Below are the code and all the weights of a small trained network. Each question names an input and a class and asks about switching units off, where a switched-off unit gives its printed mean instead of its output.

import numpy as np


def w(rows, s, z=0):
    codes = np.array(rows[::2]) - 128.0
    scale = np.full(codes.shape[1], s)
    scale[-1] = z or s
    return codes * scale


def f(y):
    return np.maximum(y, 0)


def log_softmax(a):
    a = a - a.max(-1, keepdims=True)
    return a - np.log(np.exp(a).sum(-1, keepdims=True))


def net(x, mask):
    res = np.array(x, float).reshape(1, 3) / 4 @ E
    y = f(res @ A[0][:, :-1].T + A[0][:, -1])
    res = res + np.where(mask, y, B[0][:, -1]) @ B[0][:, :-1]
    return log_softmax(res[-1] @ U[:, :-1].T + U[:, -1])


A, B = {}, {}
E = w([
[4,153,55,140,161],'x0',
[87,87,131,192,2],'x1',
[137,23,72,43,129],'x2',
],0.0077)
A[0] = w([
[100,104,81,96,154,126],'N1',
[208,90,173,73,147,1],'N2',
[103,121,102,92,165,125],'N3',
[49,152,99,159,127,166],'N4',
[52,150,109,156,125,179],'N5',
[96,102,70,105,161,104],'N6',
[138,162,152,174,118,180],'N7',
[134,150,173,174,96,140],'N8',
[137,125,169,153,84,156],'N9',
[154,137,166,170,87,152],'N10',
[161,110,160,160,89,125],'N11',
[138,43,114,87,86,206],'N12',
[192,104,148,98,117,174],'N13',
[135,138,178,162,103,145],'N14',
[112,126,77,89,167,128],'N15',
[107,120,92,92,173,125],'N16',
[176,92,158,107,136,198],'N17',
[135,140,161,149,107,139],'N18',
[159,117,176,166,109,145],'N19',
[191,97,150,100,130,213],'N20',
[106,254,159,173,156,118],'N21',
[122,125,96,92,177,139],'N22',
[99,116,98,94,181,128],'N23',
[189,207,162,103,224,74],'N24',
[103,113,92,99,172,129],'N25',
],0.0088,0.0043)
B[0] = w([
[176,169,149,88,123,181],'N1',
[159,100,64,108,223,185],'N2',
[179,180,166,78,102,172],'N3',
[137,77,68,138,188,207],'N4',
[144,79,72,126,187,206],'N5',
[158,165,146,96,127,179],'N6',
[125,155,166,117,57,195],'N7',
[131,150,158,120,68,190],'N8',
[125,135,156,115,65,190],'N9',
[134,158,170,113,43,195],'N10',
[123,154,170,117,44,183],'N11',
[149,87,61,139,216,253],'N12',
[95,65,100,173,122,215],'N13',
[139,163,162,107,65,183],'N14',
[165,172,154,88,113,182],'N15',
[178,173,156,95,103,179],'N16',
[84,86,110,185,93,216],'N17',
[133,161,145,110,80,167],'N18',
[138,153,159,108,90,187],'N19',
[73,75,116,181,91,232],'N20',
[110,10,18,172,193,226],'N21',
[161,168,149,105,114,183],'N22',
[160,168,157,95,105,182],'N23',
[69,2,61,207,130,226],'N24',
[146,167,140,101,109,178],'N25',
],0.0074,0.0064)
U = w([
[41,80,110,192,109,250],'0',
[159,99,61,125,222,196],'1',
[190,254,236,62,95,171],'2',
],0.0085,0.00014)

Each question gives the input, the list of numbers given to net, and the class t.
The units are the neurons (one row each of A and B). Each row of codes is followed by its name. A weight is (code - 128) times the scale printed after its matrix; where a second scale follows, it is the last column's (A, B and U).
mask holds one flag per neuron, in row order. A switched-off neuron (its flag False) gives its mean, the last column of its row in B, instead of its output. The means were averaged over made-up inputs and are rounded, as every weight is.
A unit's drop is (log p(t) with every unit on - log p(t) with that unit switched off) / (log p(t) with every unit on - log p(t) with every unit switched off).
The circuit of an input: a set's keep is (log p(t) with only the set's units on - log p(t) with every unit switched off) / (log p(t) with every unit on - log p(t) with every unit switched off). Starting from the 12 units with the biggest drops (on a tie, the unit counted first), units are removed one at a time, each time the one whose removal leaves the highest keep (on an exact tie, the one counted first), for as long as the keep stays at least 0.8.
circuit, biggest first: the units of the circuit, biggest drop first
most important unit: the unit with the biggest drop
top k neurons: the k neurons with the biggest drops, biggest first
drop of u: that unit's drop, to one decimal
input [0,3,0], class 2: circuit, biggest first => [N24, N21]
input [1,4,6], class 1: most important unit => N12
input [4,0,1], class 2: circuit, biggest first => [N21, N24]
input [1,4,5], class 1: top 2 neurons => [N12, N24]
input [5,1,1], class 1: top 2 neurons => [N4, N5]
input [7,0,4], class 2: top 2 neurons => [N21, N24]
input [-1,-8,-5], class 0: top 2 neurons => [N24, N12]
input [-5,-5,0], class 0: drop of N12 => 0.1
input [7,-1,1], class 2: drop of N10 => -0.1
input [2,2,1], class 1: drop of N2 => -0.1
input [7,-7,6], class 2: drop of N17 => 0.0
